(in the rows, 128 means zero)
Each row has a class, written after it, and each block has its own classes.
[152 120 107 143  92  96  75 134 118 184 119 113 101 149 115 123 145 117
 114 105  93 165 128 152 163  97 140 144  96 169 163 127 157  86 161]
B
[130 116 102 136  72  82 104 126 126 167  96  91 120 159  99 118 115 113
 101 153  71 183 130 151 119  98 142 136  85 150 159  99 171  87 128]
W
[149 143  93 109  64  92  74 137 136 162 117 138 107 157  88 141 146 137
 117  99  61 141  98 182 161 108 110 107  90 150 163 103 166  82 158]
A
[129 117  82 149  95 102  87  99 125 189  89 132 105 166 122 103 158  97
 144 144  93 167 111 171 145  98 152 145 109 144 173 125 193  83 165]
K
[126  87 109 133  63  94  76 134 116 150 119 142  99 159 116 111 146 116
 125  88 132 121 109 181 145  90  87  85 114 159 159 128 199 121 190]
E
[123 112 113 146 100 100 105 122 135 193 118 121 119 146 109 118 137 122
 112 145  98 141 151 141 161  97 146 160 108 151 174 128 199  87 151]
K
[ 97  94 181 143 125 109 114  87  91 111 137  81 127  99  90 126 194 148
 121 195 157  93 153  89 120  82 112 167  86 163 125 140 144 148 157]
A
[ 87  83 157 128  99 105 139 115 133 120 161 116 116  83  95 114 190 154
 164 145 170 103 144  80  95  73 129 140 114 161 126 125 215 156 159]
S
[144 116  93 157 101 103  99 137  99 176 107 110 107 143 123 138 119 136
 118 134 120 186 130 175 171  87 149 166  93 163 166 141 134  79 169]
N
[118 121  83 140 117 131 112 102 167 109 138 142 132  90  84 113 126 168
 179  87 106 123 139 141 128 166 144  97 147  95  99 100 160 194 167]
J
[146 153  91 147  97 119  73 142 133 154 112 116 107 159 128 129 159 117
 106 130 145 125 127 174 179 106 172 147 120 127 163 144 127 125 183]
W
[ 99  61 148 149 111  95 124  91 118 153 131 107 125  83  91 117 149 152
 148 173 156 144 131  83  80  83 129 114  90 156 139 128 235 123 150]
U
[147 107  91 161  66 100 117 148 132 177 112 134  97 165  93 124 113 127
  94 114  99 157 123 199 155  88 131  86  90 165 166 118 174  93 164]
N
[113 142  79 157 123 140 107 134 166 125 125 115 132 108  77 129  94 146
 171  82 115 134 158 160  79 174 125  58 155  86  77 103 135 197 159]
N
[119 131  93 133 141 122 106  62 172 130 126 139 117 119  66  91 124 124
 172 109 109 141 136 117 125 177 105  91 143  77  94 100 161 174 160]
T
[135  96  83 151 126 130 116  87 159  99 153 118 144 100  72 111  98 159
 179  82 105 125 152 135 123 173 121  42 132  87  86  95 163 196 145]
U
[155 115 107 129 128 149 110  61 145 116 113 130 116 118  77 120 107 153
 137  94  84 142 120 140 132 196 106  65 129  94  80 108  93 175 163]
K
[159 136 111 156 122 112 101 119 154 169 106 100  92 164  89 141  91 126
  91 130 128 166 166 164 164 102 145 121  99 134 141 141 149 112 168]
S
[ 97  72 141 161 119  96  89  98 112 141 130  66 144  61 126 124 135 140
 158 181 128 127 133  76  72 114 143 131 127 158 138 122 175 134 115]
A
[104  91 134 142 117  80  92 108 118 113 157 113 122  83  77 110 188 134
 138 162 179  93 106 124  95  95  91  76  92 162 118 111 214 156 169]
T
[123 117  89 154  86  97 104 112 150 144 127 128 103 145 115 138 128 139
 157 126 137 131 137 138 159  83 112 145 116 163 155 141 175 126 187]
J
[ 88  85 131 137 106  89 124 101 138 100 160 113 115  94  75 134 154 173
 187 149 122 133 135 119  94  70  78 133 103 187 121 110 199 139 161]
E
[117 115  82 142 123 139 158  95 152 113 138 135 142  97  74 127 103 166
 168 102  80 131 145 146 102 183  94  65 130 106  88  97 127 159 156]
E
[136 135  85 122 130 154 134 111 172 118 143 144 148 119  96 126 112 143
 176  82 113 107 161 143  93 178  94  66 136  85  71 104 154 163 164]
E
[133 141 121 125  72  97  89 125 122 170  98 127  79 160 117 136 131 116
 105  95 102 158 127 184 139 113 108 132 115 161 163 120 139 111 181]
M
[119 123 102 121 111 118 101 102 165 130 133 129 135 112  97 138  89 144
 164  64  81 136 139 118 132 184 105  87 177 100  86 116 117 171 152]
K
[ 98  70 140 135  97  97 131 111 122 104 152 121 134  88  82 115 166 157
 145 137 140  84 127 112  83  91  74  85  89 173 119 114 213 148 163]
E
[118  96 162 127  96 100 139  96 132 137 145  98 132  91 101 133 173 148
 119 185 157  95 150  86  91  96 147 100  90 147 112 117 209 159 143]
U
[105 113 151 149 137 110 139 109 127 123 172 113 139 104 100 132 171 128
 133 186 180 109 141  72 100  93 118 110  73 145 127 126 190 137 146]
S
[123 109  92 138  81 100 100 121 140 132 104 128  99 151 101 114 118 138
 152  94  74 174 105 177 131  93 106 130 116 163 166 116 160 113 163]
E
[110 109 137 135 118  98 117 106 113 125 109 121 144 102 106 118 173 130
 145 197 134  70 115  95  44 120 117 121  51 150 117  85 203 100 121]
W
[129 126  94 132 140 133 148  78 154  99 125 114 139  97  64 128 121 165
 186 112  94 108 185 128 109 166 126  93 121  91  79 108 158 158 148]
B
[ 92 101 130 134 103  92 123 108 119 141 128 122 138  68  88 107 160 134
 136 168 157 126 117 116  69 110  87  93 103 161 135 118 215 144 157]
M
[100  57 120 147 112 112 116 110 117 108 148  83 120  71 102 100 158 163
 155 174 162  99 140 116  56 103 102 121  91 160 126  82 205 154 135]
B
[100  68 157 152 102  94 126  92 111 130 121 101 140  77 106 115 136 144
 153 181 128 117 135  86  78 108 110 115 106 170 124 127 186 133 132]
E
[146 124  90 162 111 115  92 146 103 188  86 124 101 162 120 130 132 126
 114 148 147 161 124 170 132  92 144 138  70 152 154 146 166  71 178]
B
[121 115 131 112 100 124 114 113 159 113 152 132 144 136  69 129 111 150
 161  57  85 135 156 127 141 161  89  86 162  94  67 126 131 178 169]
T
[108  86 146 130 114 105 108 106 126 104 141 118 122 113  90 126 151 144
 156 156 138 121 128 139  89  89  62 126  99 166 130 105 198 126 156]
W
[127 110 117 144  82  84 105  91 150 151  99 137  88 150  98 101 122 124
 128 130  93 162 126 148 182  95 135 160 124 157 185 118 176 115 159]
W
[106  60 194 149 119  98 121 106 112 102 151 118 139 102 111 133 147 151
 120 150 136  79 136 116 113 106 119 121 106 162 120 116 151 139 134]
U
[ 86 102 168 159 102 108 118 148 104 139 119 114 121 126 116 131 153 123
 112 165 146 120 114 108  44 108 120 122  89 165 124 108 143 124 142]
W
[142 128 115 121  78 111  84 155 139 176 125 137  85 146  84 123 143 139
 106  91 128 157 127 183 146  98 110 123  93 151 159 111 187 115 190]
S
[ 89  67 154 120  81  88 142 124 130  87 172 130 141  93  90 134 154 173
 163  99  92  96 124 119  80  93  80 108 111 190  98  98 172 136 142]
M
[148 101  97 141  94 102  47  95 107 185  84  99  77 143 114 128 121 135
 137 112 114 172 104 128 141  97 129 109 104 146 166 144 199 107 165]
A
[ 82  51 176 170  97  87  88 115  97 125 138  91 109 117  87 116 142 150
 129 158 147 121 119  97  96  89  94 120 111 177 110 130 151 154 151]
T
[107  73 161 148 106  89 107 119 113 125 181 123 125  81 119 141 151 156
 139 137 164 116 130 110 120  97 119  99 115 179 124 127 183 143 161]
M
[133 132  93 162 114  87  78 108 165 182 113 100  95 159 106 151 113 137
 116 169 129 149 157 149 168  75 195 134 113 131 155 142 202 102 164]
A
[ 86  50 158 158 118  90 113  90 124 116 170 104 104  64  96 106 163 149
 154 161 161 149 113  73  99  93 149 130 115 165 141 110 165 140 140]
S
[105  96 105 136 120 104 106  74 145 106 146 128 131 117  84 101 131 123
 179  65  81 124 130  97 106 167  91  63 136 110  81  91 154 188 151]
B
[118 113  96 134 139 102 100  41 159 124 131 148 132 135  72 124 113 131
 160  93 102 111 123  75 169 162  95  60 133  90  89 139 162 166 170]
K
[ 81  73 161 126  90  82 123  93 128 100 154  98 130 111  95 128 161 142
 175 147 127 106 144  94 104  66  81 130 127 167 134 123 209 153 135]
U
[ 99 103 155 129 106  90  91  96 107 140 125 114 134  80 114 114 172 118
 162 164 153 119 125  82  90 109  97 129 117 158 121 127 205 155 148]
J
[100  87  82 154 143 118 103  63 126 142 115 115 148 105 104  75 101 120
 161 130 118 155 141 110 108 179 112 108 137  90  87 103 142 168 140]
M
[102  77 155 137 103 108 138  97 111 124 132 119 117  81  83 130 158 168
 135 140 122 111 112  88  77 113  79 126  85 187 122 118 149 128 163]
K
[ 89  89 143 125  80  80  92 134 150 107 147 139 123  73  75 138 139 177
 175 108 117 113 100 110  91  94  75 115 124 184 136 122 180 124 162]
E
[148 125  92 147 121 146 102 123 166 115 164 125 131 111  91 151  88 189
 136  70  99 103 144 146 136 188 123  57 140 110  57 104  86 191 158]
M
[108  76 149 146 110  98 126  92 114 142 164 121 120  82 114 119 148 147
 147 147 138 147 138 105 101 114 124 114 105 167 126 104 191 142 152]
M
[109  96 123 143 101 114 118 116 122 116 122 116 126  88  71 117 149 159
 137 144 128  89 122 136  62 122  68 102  72 160 116  88 163 143 157]
N
[106  95  78 146 135 105 116  69 175 133 119 128 162  97  84 106  91 144
 166 107  54 118 124 117 102 182 115  87 143  99  92  85 156 154 126]
U
[106  86 156 143 121  90 150  86 153  97 154  99 116  70  70 126 136 156
 144 172 148 149 158 107  95  89 121 118 111 162 134 116 187 147 150]
B
[110 113 123 129 123 137 106  99 177 113 125 132 119 135  85 116  94 132
 153 116 124 135 144 125  81 174 120  56 158  61  76  95 144 180 134]
B
[ 97  78 180 151 105  89 128 111 121  82 138  95 109 102  93 136 143 157
 123 166 165  89 149 113 112  86 114 122 119 173 109 131 131 166 147]
B
[139 112  85 132  61  94  71 117 135 170 115 110 107 168 112 144 127 132
 119 130  84 159 104 151 158 101 137 119 105 144 159 128 147  85 160]
K
[144  95 119 147  85  90  93 119 131 172 134 129 116 163 109 110 131  97
 101 104 125 167 140 147 184  81 147 109 106 140 160 143 185 105 174]
N
[103 104  98 156 142 117 112  44 177 116 124 113 125 115  79 121 113 157
 199 120  59 109 152  76 125 163 145 110 160  97  78 115 133 167 128]
B
[ 97  74 122 150 114 114 117 101 123 114 147 115 139  77  92 108 149 176
 184 178 160  99 141 100  93  97  88 120  94 157 120 117 230 162 155]
E
[101  99  93 128 129 117 122  59 163 110 137 136 151 105  86 127 108 157
 191  88  80 130 120 107 101 171  82  77 143  95  82 100 161 184 161]
U
[101  85 162 143 107 114 134 105  93 123 127 135 115 100 114 116 151 147
 133 159 155  83 122 107  96 126  59 121  91 173 122 112 149 148 156]
E
[139  91  67 149 108  84  56 102 129 167  97 122  95 134 130 101 127 120
 147 139 134 134 100 152 141  99 131 121 103 147 169 112 218  93 151]
B
[ 97  68 149 156 111  86 114  71 104 133 135  92 117  75  88 110 176 137
 131 177 136 110 126  75  89 107 136 108  86 160 133 110 176 134 143]
A
[116 111  97 145 124 153 144  76 166 142 108 140 158 115  92 114 108 133
 142 115  95 108 122 101  71 188 101  50 132  79  77 116 140 175 160]
N
[137  85 111 148  89  95  81 105 135 173 127 112 109 140 108 122 118 136
 122 137 119 155 135 155 168  95 125 125 115 148 161 125 191 117 160]
U
[124 151 112 125  58 104  94 149 151 163 122 132 104 160 100 148 137 126
 157 122 126 156 143 181 136  92 106 119 124 143 154 129 194 127 186]
S
[118  84 154 133 115 103 131 101 111 124 127 117 141  66  89 122 163 158
 141 154 122  98 126  93  89 103  87 134  83 187 119 123 188 121 144]
J
[153 144  94 141  75 108 112 136 110 192 116 100 101 153 122 146 147 116
  97 133 121 172 151 166 158  99 154 128  94 155 155 137 160 111 180]
J
[136 155 106 126  83  68  66 116 144 169  97  98  81 167  99 135 127 105
  90 120 103 164 140 160 169  90 147 135 111 144 157 120 172 131 161]
J

A new block, with new classes.
[ 73 109  37 152 155 123 110  75 133 160  92 178  92 145  76 130 156 202
 105  92  58 133 140 130 124 127 154 125 100 123 148 123 130 199 100]
R
[104  96  85 217 128 130 114 148 151 143 192 201 149 101 133 135 214 180
 129  64  58 171  84 112 196 148 125 126 122 172 139 154 138 180 188]
F
[ 71 110  41 155 150 124 101  84 139 160 108 187 100 149  78 118 157 191
 101  90  54 135 134 121 129 133 161 132  98 139 166 134 149 187 100]
G
[110 113  84 211 151 126 136 134 145 128 215 176 142 105 133 137 221 171
 133  76  50 164  92 117 191 156 129 135 125 147 131 131 126 177 173]
G
[106  97  86 217 149 127 123 134 132 134 208 185 149  95 137 142 209 174
 138  75  49 162  83 125 188 152 130 129 119 152 137 138 121 174 177]
G
[ 73 107  37 154 154 123  99  96 141 173  97 180 100 142  74 132 155 202
  98 100  69 139 129 124 126 127 155 123 107 126 135 127 145 206 104]
F
[113 105  87 216 126 128 102 142 146 139 182 174 136 105 126 122 215 185
 123  66  49 169  82 130 194 164 123 131 117 170 135 147 127 183 177]
C
[ 74 105  64 122 149 118 120 102 162 140 110 154  96 137  89  96 178 180
 124 101  69 130 164 105 104 126 163 137  95 104 151 110 119 180 111]
R
[115 102 104 201 128 131  91 128 130 131 174 209 145 120 145 138 201 152
 140  57  34 173  96 144 193 155 114 140 118 173 176 125 110 172 164]
D
[106  93  90 227 130 138 108 140 145 131 193 180 145  94 133 120 217 182
 135  65  55 169  82 117 187 155 132 127 118 172 133 146 126 179 176]
C
[ 68 109  45 146 155 130  99 108 136 171 101 187 103 141  86 119 158 203
  93 101  72 143 133 123 133 128 162 127  94 127 145 123 160 203  98]
F
[ 76 104  44 158 151 127 102  89 132 148 108 171  89 128 109 112 151 179
 133  74  43 118 152 110 118 123 158 114  88 110 132 123 132 201 127]
L
[ 90  72  90 115 181 112  94 110 143 176  71 143 108 126 109 106 134 192
  86  97 102 114 130  88 109 131 133 144  98 107 165 136 150 161 114]
D
[ 82 105  73 121 139 116  97  93 154 160 105 163  92 139  87  95 170 181
 117 106  65 133 165 110 105 135 163 139  99 108 158 112 122 180 103]
Z
[ 80  82  75 119 173 111 100 113 152 161  79 143 109 124  94 105 149 190
 101 105  89 113 122 104  90 130 149 128  97  99 158 135 146 173 109]
P
[ 82 114  48 146 145 122  99  73 124 167  90 177  79 153  76 101 152 204
  94  98  63 143 133 134 128 142 149 131  96 128 149 122 145 205  93]
C
[105  99  93 222 125 136  98 152 143 139 196 189 141  98 142 123 212 187
 126  67  55 176  88 115 196 158 132 130 122 173 130 142 133 182 181]
C
[ 94  83  78 109 168 112 101 104 143 178  77 130  97 130  95  90 145 198
  86 104 100 118 126  97 113 136 136 149  99 109 153 131 154 175 110]
C
[ 77 115  42 145 148 117 111  86 145 152  92 164  95 153  67  99 163 196
 112  94  56 129 149 124 129 137 157 129  96 132 155 130 148 185  90]
L
[ 67  99  44 154 157 124 108  96 145 151 105 162  86 122 106 132 149 195
 118  89  49 127 151 107 117 123 162 117  83 110 134 120 124 191 133]
R
[117  98  99 197 143 122  98 151 121 152 167 204 134  94 153 163 192 192
 126  83  43 170 112 138 184 148 141 127 120 124 132 124 126 178 168]
Z
[ 66 101  47 162 156 123  93  97 146 160 111 176  89 123 104 111 152 187
 122  81  42 122 154 114 117 123 170 109  88 106 125 131 132 200 134]
L
[109  99  96 200 136 125  95 136 126 130 154 211 136 112 142 141 190 160
 131  67  33 171  90 146 179 157 117 131 121 160 170 133 121 170 164]
P
[ 82  80  82 119 181 116  91 115 148 172  78 138  98 124 100  96 137 198
  76 104  88 117 122 104 111 137 151 138  98 106 157 136 157 167 114]
C
[ 74 102  77 127 163 115 111 106 154 145 101 158 102 133  84  94 179 182
 120 105  72 132 170 116  96 130 174 140  99  96 161 110 132 176  94]
L
[ 74 102  51 155 153 128 106  91 142 151 112 161  82 123 104 105 155 186
 120  89  45 123 145 107 109 133 160 113  91 106 138 125 120 193 128]
Z
[ 73 107  43 154 157 119 108  79 136 152 101 171  83 120 105 132 139 188
 126  83  52 124 146 104 116 123 159 128  89 117 141 117 115 192 135]
R
[ 64 100  42 171 156 128 100 100 147 151 126 173  87 119 112 121 155 189
 126  78  40 131 150 110 116 123 169 113  88 107 131 128 121 201 136]
D
[ 77 102  47 162 149 127 105  87 136 162 110 181  89 125 112 102 148 187
 130  77  55 135 142 114 119 121 154 119  92 118 130 123 121 206 126]
D
[111  91  94 219 128 131 113 143 142 141 186 193 155  99 134 131 222 179
 127  68  63 168  84 115 186 155 115 126 118 167 136 152 128 177 181]
P
[105 104  87 209 161 119 142 138 153 114 209 159 147  93 134 139 215 172
 147  79  56 158  83 111 189 151 125 136 122 154 146 133 118 165 179]
R
[ 67 104  73 123 157 118 107 115 161 139 107 169  97 135  85 102 170 176
 112 109  75 134 153 113  88 132 176 131 106  93 157 111 126 178 103]
F
[107  88  97 222 127 137 107 142 149 144 197 189 145  95 140 118 219 180
 136  61  51 167  96 112 191 150 131 125 132 164 140 151 128 175 177]
Z
[110  81 101 197 149 130 106 158 113 146 151 215 140  91 157 157 186 186
 126  75  60 171 101 138 165 136 137 119 124 123 132 125 126 180 171]
F
[110  99  86 220 148 129 122 127 143 135 222 168 138 100 136 121 205 176
 133  75  47 168  82 126 200 154 130 131 127 159 131 132 126 181 178]
C
[110  81 107 200 144 128 108 154 114 133 154 211 146  88 153 169 201 189
 129  77  52 170 103 144 156 143 141 119 120 115 145 125 114 172 161]
P
[ 73 107  48 156 154 120  94  80 140 161  89 175  90 148  74 127 149 205
  95  92  58 135 133 136 121 134 160 119 100 127 156 126 136 195  97]
R
[114 105 105 185 149 119 107 164 123 132 157 195 133 103 150 152 185 192
 114  89  53 163 104 126 178 160 140 131 105 122 140 123 133 159 162]
G
[ 75 105  38 158 151 124 112  90 134 150 107 169  88 128 102 111 155 191
 128  91  50 126 138 109 108 126 151 110  82 109 129 125 123 206 131]
P
[100  98  93 223 131 132 104 143 146 135 191 192 149  99 139 136 213 183
 129  59  57 167  81 115 192 152 126 124 113 179 147 148 130 179 183]
R
[112 106 107 199 126 126  80 129 133 134 167 205 130 113 140 135 189 161
 134  70  21 169  98 151 183 164 131 130 123 162 173 123 102 166 164]
Z
[ 81  90  58 160 150 129  96  88 135 158  93 183  88 127 114 115 139 184
 118  79  52 132 153 115 106 122 156 113  90 105 129 122 115 192 126]
D
[108 108  87 219 126 122 103 142 139 136 177 197 151 106 133 135 207 184
 135  63  49 163  83 121 198 159 124 122 107 183 142 150 137 176 178]
L
[ 99  78  76 105 166 104 114  94 139 173  66 132 100 127  97 130 137 183
  74 103 101 110 144  75  99 140 122 154  87 104 162 133 146 151 123]
P
[109 103  77 213 149 120 132 132 145 127 217 170 147  96 138 147 211 169
 145  72  46 160  91 120 198 147 124 134 121 157 137 134 114 174 189]
R
[111 102  83 216 156 124 134 130 141 128 208 175 149  96 132 131 218 169
 143  75  54 160  83 119 186 149 123 133 124 148 141 140 127 180 175]
P
[109  86  96 217 125 129 108 143 142 141 185 193 155 101 134 129 219 184
 133  65  62 167  81 117 182 151 118 121 121 169 144 154 129 178 180]
P
[ 82  98  55 157 151 121 104  88 144 157  93 170  82 120 110 117 135 188
 118  82  56 126 147 108 109 128 159 116  86 103 121 124 115 187 130]
D
[ 88  87  76 109 172 108 113 111 153 157  79 142 105 136  96 105 151 181
  88 107  87 115 134  90 101 137 132 139  91 102 163 135 151 161 116]
P
[ 81  78  84 114 176 118  98 112 146 167  89 158 115 129 112  98 147 183
  94 105  84 121 126  98 102 127 144 130 105 113 172 132 154 168 108]
Z
[110 107 100 198 132 126  88 131 130 136 171 205 134 109 146 149 191 159
 132  71  28 170  95 136 193 163 122 136 117 169 170 127 120 167 168]
Z
[ 98  97  85 220 132 133 114 147 144 133 195 197 153  96 138 138 216 177
 133  66  47 166  81 115 192 155 127 126 116 173 139 149 123 169 182]
G
[ 69  94  46 160 155 129 106  91 141 153 110 170  81 123 108 124 140 182
 117  88  46 129 147 103 110 123 159 108  79 110 131 120 122 194 144]
F
[ 81 101  76 122 149 118  96 112 158 144  98 158  95 142  84  89 171 184
 104 109  72 134 159 109 102 139 166 142  99 103 154 118 134 173 103]
C
[111 106 108 199 128 130  73 135 132 146 170 206 126 116 141 142 195 166
 121  69  27 174 108 143 199 164 127 140 121 161 174 126 125 171 162]
Z
[ 71 106  68 124 152 117 111 108 158 147 110 174 100 137  89  96 172 176
 113 107  62 135 164 111 102 132 172 142  96 103 157 113 124 169 105]
G
[108  92 108 198 145 129 106 169 120 129 155 212 140  95 154 145 194 193
 128  79  56 173 103 132 169 146 149 126 117 123 145 127 140 166 151]
G
[ 81 103  77 122 158 106 102  93 151 158 100 153  92 128  88 121 155 183
 107 109  80 130 166  96 106 142 157 155  89 102 157 109 112 164 113]
D
[109  80 106 202 150 124 106 152 118 149 165 200 145  87 153 171 195 197
 120  71  59 164 122 126 176 141 146 129 121 121 137 129 134 168 167]
L
[ 78 114  48 143 150 122  92  95 146 176  99 172  98 144  81 108 162 203
 100 102  63 136 137 121 133 135 161 129 100 128 146 129 156 199  93]
Z
[110  87 104 193 157 124 111 167 117 141 160 201 147  80 159 178 190 190
 126  85  70 169  98 117 172 141 136 133 116 124 138 121 130 170 176]
F
[117  81 112 202 150 122 104 159 120 148 165 194 146  87 155 157 199 193
 124  74  65 167 123 129 172 142 145 130 121 118 129 126 140 171 163]
L
[112  89  97 198 153 125 110 146 118 147 170 196 137  90 151 144 195 188
 124  83  57 173 102 128 184 146 132 141 119 136 137 128 128 176 173]
C
[112 100 104 205 130 124  86 129 129 138 161 209 138 121 132 125 196 161
 130  61  35 171 104 145 197 160 116 137 121 176 173 137 130 168 161]
L
[ 72 106  38 153 155 121  98  78 136 166  96 182 101 142  80 130 153 199
 108  92  60 132 136 127 126 123 158 126  97 135 149 128 136 199 108]
R
